Below are the code and all the weights of a small trained network. Each question names an input and a class and asks about switching units off, where a switched-off unit gives its printed mean instead of its output.

import numpy as np


def w(rows, s, z=0):
    codes = np.array(rows[::2]) - 128.0
    scale = np.full(codes.shape[1], s)
    scale[-1] = z or s
    return codes * scale


def f(y):
    return y / 2 * (1 + np.tanh(0.7978845608 * (y + 0.044715 * y**3)))


def log_softmax(a):
    a = a - a.max(-1, keepdims=True)
    return a - np.log(np.exp(a).sum(-1, keepdims=True))


def net(x, mask):
    res = np.array(x, float).reshape(1, 3) / 4 @ E
    y = f(res @ A[0][:, :-1].T + A[0][:, -1])
    res = res + np.where(mask, y, B[0][:, -1]) @ B[0][:, :-1]
    return log_softmax(res[-1] @ U[:, :-1].T + U[:, -1])


A, B = {}, {}
E = w([
[103,53,92,252,84,124,109,123],'x0',
[242,159,251,174,111,99,132,133],'x1',
[101,117,124,108,102,2,112,162],'x2',
],0.009)
A[0] = w([
[116,125,107,125,142,133,143,134,99],'neuron 1',
[128,132,116,138,122,98,126,126,119],'neuron 2',
[127,116,102,182,127,113,132,122,172],'neuron 3',
[95,122,62,95,134,136,131,118,104],'neuron 4',
[117,125,103,206,121,116,120,134,149],'neuron 5',
[144,148,152,1,138,138,131,141,135],'neuron 6',
[90,133,94,109,134,138,116,143,145],'neuron 7',
[129,149,122,122,134,127,128,132,132],'neuron 8',
[113,110,113,199,120,123,125,140,99],'neuron 9',
[123,120,111,112,114,139,133,134,129],'neuron 10',
[156,140,178,138,126,111,129,136,164],'neuron 11',
[131,136,138,74,119,122,122,111,155],'neuron 12',
[146,143,161,147,120,123,132,137,105],'neuron 13',
[125,114,132,117,131,74,134,129,63],'neuron 14',
[102,124,98,108,126,123,132,134,116],'neuron 15',
[136,138,135,128,129,232,128,124,17],'neuron 16',
[118,112,134,144,123,129,137,119,45],'neuron 17',
[154,126,159,149,137,107,123,124,127],'neuron 18',
[114,126,125,129,117,64,133,132,66],'neuron 19',
[142,117,126,125,134,172,138,128,2],'neuron 20',
[116,133,117,91,130,49,122,130,48],'neuron 21',
[140,119,147,128,120,119,132,126,50],'neuron 22',
[161,128,166,143,141,112,133,130,85],'neuron 23',
],0.025,0.0024)
B[0] = w([
[134,123,135,131,83,111,104,133,148],'neuron 1',
[127,135,123,133,157,150,117,143,147],'neuron 2',
[101,130,113,125,174,81,151,97,178],'neuron 3',
[147,121,142,106,3,148,117,93,212],'neuron 4',
[118,116,131,127,201,75,166,86,194],'neuron 5',
[92,111,123,158,221,33,176,53,253],'neuron 6',
[142,118,146,123,42,128,112,105,187],'neuron 7',
[131,125,150,120,136,119,155,138,137],'neuron 8',
[115,126,136,139,195,72,163,88,191],'neuron 9',
[131,136,145,123,104,132,123,115,144],'neuron 10',
[141,115,138,112,41,134,110,96,198],'neuron 11',
[123,109,123,122,171,102,159,99,174],'neuron 12',
[123,115,116,106,60,143,118,110,174],'neuron 13',
[130,147,123,134,160,181,118,191,167],'neuron 14',
[128,130,138,111,52,119,120,116,174],'neuron 15',
[142,151,108,137,195,206,87,253,205],'neuron 16',
[125,132,134,124,154,116,134,117,136],'neuron 17',
[124,129,135,114,56,131,109,107,177],'neuron 18',
[155,140,119,142,175,201,108,198,180],'neuron 19',
[146,152,134,135,149,166,118,178,154],'neuron 20',
[145,154,116,139,183,201,94,217,202],'neuron 21',
[130,126,127,117,97,138,123,125,142],'neuron 22',
[126,127,131,114,42,133,120,124,184],'neuron 23',
],0.024,0.019)
U = w([
[102,114,115,127,167,57,179,64,247],'0',
[164,119,145,67,2,136,81,81,85],'1',
[172,185,88,131,166,202,74,210,34],'2',
],0.013,0.0016)

Each question gives the input, the list of numbers given to net, and the class t.
The units are the neurons (one row each of A and B). Each row of codes is followed by its name. A weight is (code - 128) times the scale printed after its matrix; where a second scale follows, it is the last column's (A, B and U).
mask holds one flag per neuron, in row order. A switched-off neuron (its flag False) gives its mean, the last column of its row in B, instead of its output. The means were averaged over made-up inputs and are rounded, as every weight is.
A unit's drop is (log p(t) with every unit on - log p(t) with that unit switched off) / (log p(t) with every unit on - log p(t) with every unit switched off).
unit that matters most: the unit with the biggest drop
top k neurons: the k neurons with the biggest drops, biggest first
drop when u is switched off: that unit's drop, to one decimal
input [-7,4,8], class 2: unit that matters most -> neuron 21
input [6,-2,-8], class 2: top 2 neurons -> (neuron 16; neuron 6)
input [-2,6,5], class 1: top 2 neurons -> (neuron 11; neuron 16)
input [7,3,8], class 2: top 2 neurons -> (neuron 19; neuron 6)
input [6,6,-7], class 2: top 3 neurons -> (neuron 16; neuron 6; neuron 4)
input [-7,7,-8], class 2: top 3 neurons -> (neuron 16; neuron 20; neuron 4)
input [6,-7,8], class 2: top 4 neurons -> (neuron 21; neuron 19; neuron 6; neuron 14)
input [-7,-4,-8], class 2: top 3 neurons -> (neuron 16; neuron 20; neuron 5)
input [4,-6,2], class 1: top 2 neurons -> (neuron 6; neuron 4)
input [4,6,3], class 1: drop when neuron 6 is switched off -> 3.6
input [4,6,-2], class 1: drop when neuron 6 is switched off -> 5.4
